Below are the code and all the weights of a small trained network. Each question names an input and a class and asks about switching units off, where a switched-off unit gives its printed mean instead of its output.

import numpy as np


def w(rows, s, z=0):
    codes = np.array(rows[::2]) - 128.0
    scale = np.full(codes.shape[1], s)
    scale[-1] = z or s
    return codes * scale


def f(y):
    return np.maximum(y, 0)


def log_softmax(a):
    a = a - a.max(-1, keepdims=True)
    return a - np.log(np.exp(a).sum(-1, keepdims=True))


def net(x, mask):
    res = np.array(x, float).reshape(1, 6) / 4 @ E
    y = f(res @ A[0][:, :-1].T + A[0][:, -1])
    res = res + np.where(mask, y, B[0][:, -1]) @ B[0][:, :-1]
    return log_softmax(res[-1] @ U[:, :-1].T + U[:, -1])


A, B = {}, {}
E = w([
[114,121,121,125],'x0',
[140,129,143,120],'x1',
[240,151,182,81],'x2',
[4,144,53,182],'x3',
[100,156,254,192],'x4',
[118,138,125,125],'x5',
],0.0058)
A[0] = w([
[126,169,154,181,251],'neuron 0',
[92,129,194,157,232],'neuron 1',
[159,107,109,2,250],'neuron 2',
[168,153,172,59,202],'neuron 3',
[42,99,86,113,160],'neuron 4',
[136,76,61,94,205],'neuron 5',
[83,143,113,182,207],'neuron 6',
],0.014,0.0032)
B[0] = w([
[78,57,93,68,208],'neuron 0',
[56,127,205,17,222],'neuron 1',
[152,182,53,176,255],'neuron 2',
[162,64,194,212,251],'neuron 3',
[186,69,134,144,217],'neuron 4',
[254,95,67,167,206],'neuron 5',
[59,77,133,109,210],'neuron 6',
],0.009,0.0077)
U = w([
[191,209,31,132,244],'0',
[164,80,126,187,247],'1',
[87,140,159,88,177],'2',
[46,124,106,110,4],'3',
[210,217,109,254,5],'4',
],0.0076,0.0032)

Each question gives the input, the list of numbers given to net, and the class t.
The units are the neurons (one row each of A and B). Each row of codes is followed by its name. A weight is (code - 128) times the scale printed after its matrix; where a second scale follows, it is the last column's (A, B and U).
mask holds one flag per neuron, in row order. A switched-off neuron (its flag False) gives its mean, the last column of its row in B, instead of its output. The means were averaged over made-up inputs and are rounded, as every weight is.
A unit's drop is (log p(t) with every unit on - log p(t) with that unit switched off) / (log p(t) with every unit on - log p(t) with every unit switched off).
The circuit of an input: a set's keep is (log p(t) with only the set's units on - log p(t) with every unit switched off) / (log p(t) with every unit on - log p(t) with every unit switched off). Starting from all 7 units, units are removed one at a time, each time the one whose removal leaves the highest keep (on an exact tie, the one counted first), for as long as the keep stays at least 0.8.
units of the circuit, in order: the units of the circuit, biggest drop first
unit that matters most: the unit with the biggest drop
top k neurons: the k neurons with the biggest drops, biggest first
drop when u is switched off: that unit's drop, to one decimal
input [-1,0,-7,1,7,5], class 3: units of the circuit, in order => neuron 6; neuron 3
input [6,6,6,-8,-2,-6], class 4: units of the circuit, in order => neuron 2; neuron 3; neuron 0
input [0,2,4,-6,-1,1], class 4: unit that matters most => neuron 2
input [-6,4,8,5,4,0], class 2: units of the circuit, in order => neuron 5; neuron 2; neuron 1
input [-8,-8,2,4,6,0], class 2: top 2 neurons => neuron 1; neuron 2
input [3,0,-1,-7,5,7], class 2: units of the circuit, in order => neuron 1; neuron 5
input [2,3,-5,-5,-6,6], class 0: units of the circuit, in order => neuron 3; neuron 2
input [-7,1,8,-2,-5,6], class 4: units of the circuit, in order => neuron 3; neuron 2; neuron 0
input [2,7,7,-1,-6,0], class 4: top 2 neurons => neuron 3; neuron 2
input [-7,8,2,5,7,3], class 2: drop when neuron 0 is switched off => -0.1
input [-7,0,0,1,6,-7], class 3: drop when neuron 0 is switched off => 0.1
input [4,4,-5,-5,7,4], class 2: drop when neuron 4 is switched off => 0.0
